How the points are linked:
Bas: !>Teg, ^>Tez
Teg: !>Maz, ^>Vaf
Lek: !>Luf, ^>Zus
Dun: !>Zus, ^>Luf
Suz: !>Kat, ^>Lin
Biv: !>Sop, ^>Riv
Nit: !>Vul, ^>Bez
Fof: !>Bol, ^>Kuv
Vaf: !>Tez, ^>Teg
Vul: !>Bot, ^>Zif
Ret: !>Lek, ^>Kep
Nam: !>Piv, ^>Lar
Kam: !>Dus, ^>Mek
Gid: !>Kip, ^>Sul
Zif: !>Bez, ^>Vul
Bot: !>Biv, ^>Dak
Lin: !>Mip, ^>Suz
Pir: !>Lin, ^>Kat
Ros: !>Fus, ^>Gaz
Bol: !>Nam, ^>Von
Sul: !>Ros, ^>Gid
Luf: !>Ner, ^>Dun
Kab: !>Bas, ^>Dup
Dus: !>Gaz, ^>Fus
Von: !>Kuv, ^>Bol
Sop: !>Lem, ^>Zib
Lar: !>Von, ^>Nam
Gaz: !>Gid, ^>Ros
Zaf: !>Fof, ^>Sos
Tar: !>Zib, ^>Lem
Zib: !>Riv, ^>Sop
Piv: !>Suz, ^>Mip
Riv: !>Dak, ^>Biv
Dak: !>Zif, ^>Bot
Zus: !>Kep, ^>Lek
Kip: !>Vaf, ^>Maz
Sos: !>Tar, ^>Zaf
Dup: !>Sel, ^>Kab
Bez: !>Ret, ^>Nit
Kuv: !>Sos, ^>Fof
Fus: !>Mek, ^>Dus
Maz: !>Sul, ^>Kip
Mek: !>Pir, ^>Kam
Tez: !>Dup, ^>Bas
Kep: !>Nit, ^>Ret
Ner: !>Kab, ^>Sel
Sel: !>Dun, ^>Ner
Mip: !>Lar, ^>Piv
Lem: !>Zaf, ^>Tar
Kat: !>Kam, ^>Pir

In the rows, zero is written as 65.

The rows follow the links: the fewer symbols apart two points are, the more alike their rows tend to be.

Each row is also shifted at random along 6 hidden directions that mean nothing.

Some points, each with a row of numbers:
Tez [  68   70   76   72   74   46   76   91   68   62  101   69   60   53   61   64   84   54   66   67   63   64   68   65   85   47   77   65   65   72   73   49   36   50   30   82   65   53   48   79   86   44   65   67   68   76   90   71   75   67   75   33   57   61   82   54   54]
Fus [  61   61   52   55   64   69   62   62   61   77   67   72   59   42   62   58   71   73   67   69   61   75   64   60   68   62   75   65   72   52   72   72   78   75   77   46   62   60   56   74   53   62   61   63   62   55   81   58   65   60   64   53   85   72   63   57   79]
Teg [  61   63   76   58   67   71   61   58   50   62   80   65   56   74   53   74   49   71   58   59   62   62   78   51   58   69   67   64   66   56   59   69   76   60   64   79   68   78   69   48   58   64   66   75   67   57   62   72   82   53   61   64   82   66   63   73   58]
Lin [  64   64   53   66   66   61   69   54   53   65   72   62   47   59   66   75   64   59   66   61   75   68   72   61   70   64   60   71   69   44   74   59   87   74   69   68   58   57   78   74   59   70   72   64   69   51   85   62   80   65   69   64   67   70   75   59   68]
Bol [  58   71   77   63   70   57   52   74   71   61   50   72   68   56   76   61   78   70   65   65   66   67   65   79   62   62   68   70   60   84   68   73   56   70   66   47   77   57   56   69   66   64   60   68   58   63   57   60   53   62   73   51   47   60   62   64   54]
Luf [  68   70   68   73   59   64   72   69   62   64   86   63   62   68   52   76   70   70   74   59   61   69   64   54   71   58   65   74   64   56   60   60   70   61   61   73   71   53   59   62   66   59   70   63   75   61   77   64   69   59   64   51   75   76   71   67   57]
Lem [  62   72   64   71   61   53   62   82   76   71   56   72   55   42   80   64   97   76   81   72   61   79   67   75   74   61   67   87   76   62   76   70   82   87   73   40   80   30   48   80   63   70   60   67   69   53   84   54   56   56   88   33   48   73   71   51   60]
Kam [  65   57   54   56   66   67   69   45   53   62   80   66   52   70   57   69   42   47   58   57   77   59   64   55   64   77   63   50   75   56   62   63   52   59   58   81   46   90   80   64   68   64   70   61   61   60   62   69   87   69   54   89   82   61   66   67   73]
Vaf [  69   61   63   74   66   58   70   60   61   57   71   54   57   86   72   76   50   54   65   62   51   52   78   60   71   78   44   68   65   54   69   63   84   74   53  101   67   63   88   57   79   67   69   78   79   64   63   78   93   66   86   80   44   50   78   58   55]
Lek [  71   65   59   70   59   64   77   66   60   61   94   67   47   69   51   74   61   54   78   59   74   65   63   49   72   77   65   71   83   44   62   60   57   61   54   82   59   59   67   63   72   61   70   61   68   58   82   63   85   64   61   63   88   73   80   62   60]
Suz [  60   57   62   56   75   41   60   75   68   78   68   70   61   50   75   64   75   62   56   71   59   61   71   80   73   58   62   58   67   74   70   67   70   77   50   74   64   67   56   84   80   76   78   76   58   64   73   81   78   50  100   48   22   47   72   61   60]
Dup [  68   65   76   66   71   76   68   71   58   62   73   56   60   66   59   68   59   76   63   70   60   63   80   56   63   61   68   75   60   46   70   57   83   59   72   68   72   58   72   58   53   62   56   75   68   64   80   64   70   64   61   56   85   72   66   63   64]
Dun [  66   58   72   62   75   61   64   81   60   69   61   58   57   66   70   68   64   75   57   76   74   57   79   76   59   62   62   71   68   49   65   54   88   69   73   66   71   63   71   68   50   92   70   72   54   63   83   70   69   53   79   51   50   67   66   69   64]
Lar [  65   70   65   69   70   56   75   64   56   59   94   67   42   57   59   72   67   55   68   62   71   65   76   56   77   62   69   71   70   50   77   53   58   57   49   80   59   53   70   72   71   53   65   67   68   57   91   64   86   68   65   51   77   69   82   54   59]
Kep [  69   53   64   61   69   55   73   75   62   73   89   66   64   73   56   68   59   60   59   69   68   55   65   65   68   66   64   55   75   60   56   58   62   60   49   89   60   77   60   68   76   77   81   68   60   71   75   80   81   53   78   58   54   59   70   71   64]
Kuv [  64   73   81   69   65   80   62   67   72   60   45   61   84   66   73   56   72   75   62   69   43   68   62   69   62   56   66   69   41   83   71   67   59   57   73   51   73   61   61   56   61   44   46   70   71   77   49   60   37   79   49   68   71   65   51   62   66]
Sop [  67   65   55   69   57   68   66   46   58   52   63   62   45   85   65   79   41   48   73   55   88   60   70   56   58   96   51   73   87   47   61   69   71   75   72   78   61   67   92   51   63   81   69   64   66   48   57   62   87   65   61   93   76   68   73   69   61]

Where do the symbols, taken in turn from left to right, take each start?
Answers are names.
[  70   57   56   64   53   72   70   65   69   74   70   63   73   70   58   63   61   68   70   66   49   65   54   56   65   73   60   59   70   61   57   73   71   70   67   72   65   69   57   59   71   64   69   65   71   69   61   69   66   62   65   72   74   64   62   67   73]
^ ! ! ! ^ ^ ! ! => Ner
[  65   69   57   68   66   60   72   67   66   67   82   70   47   49   67   64   77   60   75   64   56   73   65   59   79   65   68   71   70   54   79   66   61   67   54   66   63   44   59   76   75   43   58   67   72   59   88   62   77   70   69   53   79   67   77   47   65]
! ! ! ^ ! ^ ^ => Bol
[  59   74   77   64   67   63   55   62   62   50   54   69   57   67   68   67   64   61   65   57   91   66   70   71   57   69   71   72   67   74   63   66   50   61   71   49   70   63   74   60   55   71   61   61   56   59   55   53   57   69   53   67   65   70   62   71   55]
^ ^ ^ ^ ^ ^ => Fof
[  60   61   73   57   70   55   58   69   59   73   70   68   73   65   63   72   67   78   54   65   55   62   73   68   68   53   63   60   55   74   62   68   81   68   61   72   70   71   55   65   66   73   77   75   65   65   65   79   71   46   86   48   40   56   64   73   56]
^ ! ^ ! ^ => Kip
[  63   64   48   63   67   53   68   63   61   73   72   68   46   45   69   67   75   60   70   67   77   74   68   65   74   62   67   69   78   50   75   64   75   79   66   57   58   50   63   86   62   71   70   63   63   52   91   60   77   62   76   53   62   70   75   54   72]
^ ! ! ! ^ ! => Fus
[  64   75   76   71   74   50   68   72   63   56   69   63   66   67   69   69   74   56   57   61   77   65   70   74   72   48   65   65   52   79   70   50   52   52   52   70   62   62   68   73   71   64   71   62   64   71   67   68   61   70   67   56   41   61   70   65   54]
! ^ ! ^ ^ => Bol
[  67   53   58   63   62   63   64   79   81   81   49   67   70   56   79   53   76   72   70   78   54   66   56   76   63   75   60   67   77   67   64   73   71   82   71   54   69   58   52   71   70   77   65   67   61   68   64   69   55   60   83   60   49   58   60   61   73]
! ! ! ! ^ ^ ! ^ => Tar
[  65   64   54   62   61   62   76   66   62   78  101   73   60   45   50   62   73   64   69   65   40   72   57   46   83   57   74   53   67   58   73   66   55   59   46   76   56   61   43   75   80   32   62   67   75   68   86   70   79   66   66   53   91   65   72   50   75]
! ! ! ^ ^ ! => Vaf
[  59   60   57   57   71   55   59   66   63   77   47   64   72   56   76   63   74   72   52   70   64   64   67   82   65   54   59   59   58   72   69   67   88   80   73   54   63   68   62   80   60   84   76   66   58   63   66   72   59   57   87   58   28   59   60   68   68]
! ^ ! ^ ! ! => Dus
[  65   60   47   69   64   60   65   46   65   57   42   60   51   73   82   66   52   44   63   65   86   61   67   72   62   86   50   65   76   57   68   64   69   82   72   65   52   70   93   69   63   85   68   60   61   54   55   61   73   75   67   98   51   59   67   60   73]
^ ^ ^ ^ ^ ! ! ! => Pir
[  68   53   69   60   64   76   66   60   60   67   66   58   71   88   61   66   40   68   59   67   51   50   67   58   55   81   54   59   64   59   56   70   73   64   65   88   66   84   74   48   67   70   65   75   65   73   52   80   76   62   65   84   72   56   61   73   67]
^ ! ^ ^ ^ ^ => Luf
[  62   70   70   70   63   61   63   58   55   57   80   63   66   80   56   83   55   67   66   53   58   64   73   56   69   62   55   67   58   65   59   67   75   64   57   86   73   66   69   54   72   63   75   71   78   61   60   73   80   54   75   63   53   62   73   72   48]
! ^ ! ^ ^ ! => Tar
[  62   76   81   67   70   58   66   66   50   54   82   62   67   75   48   87   67   69   55   54   91   67   75   66   64   40   70   69   53   68   56   47   70   46   64   69   67   72   65   60   54   80   82   57   65   62   71   66   61   55   57   45   52   79   66   84   50]
! ^ ! ! ! ! ^ => Lek
[  68   66   57   71   55   61   69   66   67   67   76   67   65   67   58   71   68   63   75   59   63   70   58   58   72   66   62   64   71   60   60   67   64   68   62   71   65   59   58   64   72   63   73   58   74   62   68   65   68   61   67   61   65   71   69   65   65]
^ ^ ! ! ! ! ^ ^ => Fof
[  62   66   50   65   61   61   62   55   62   73   53   63   79   62   65   68   70   70   62   62   58   71   58   70   69   51   60   55   52   73   63   67   83   74   71   57   61   65   61   75   63   70   74   59   67   66   62   66   58   60   74   67   42   65   60   69   71]
! ! ! ! ! => Von
[  57   73   76   59   72   68   51   61   69   55   42   72   66   59   74   57   65   65   57   63   89   66   63   81   49   66   77   63   61   87   63   69   39   58   75   38   66   72   68   66   54   71   57   58   48   65   46   54   46   71   50   70   62   64   53   72   62]
^ ! ! ^ ^ ^ => Fof
[  58   66   75   65   71   50   54   79   80   60   30   72   47   56   96   60   79   63   67   74   90   65   74   93   55   85   62   84   86   71   70   71   65   87   73   41   77   51   71   73   60   94   62   71   49   52   58   57   58   61   86   59   31   58   65   62   56]
^ ! ! ! ! ! => Kep
[  65   61   75   64   69   74   68   66   57   65   71   57   60   68   64   64   57   76   60   71   46   58   79   55   65   66   65   69   58   51   72   63   83   63   66   79   69   64   69   55   60   55   55   80   71   65   73   73   76   64   68   62   80   64   66   60   64]
^ ! ^ ^ ! ! ! => Piv
[  69   57   66   61   63   78   68   59   63   65   62   59   81   84   58   58   44   64   56   67   61   53   59   60   55   69   62   52   60   70   56   63   56   54   65   77   57   89   72   50   64   65   64   63   62   77   48   71   65   71   51   88   74   58   57   74   72]
! ^ ! ^ ^ ^ ! => Dak
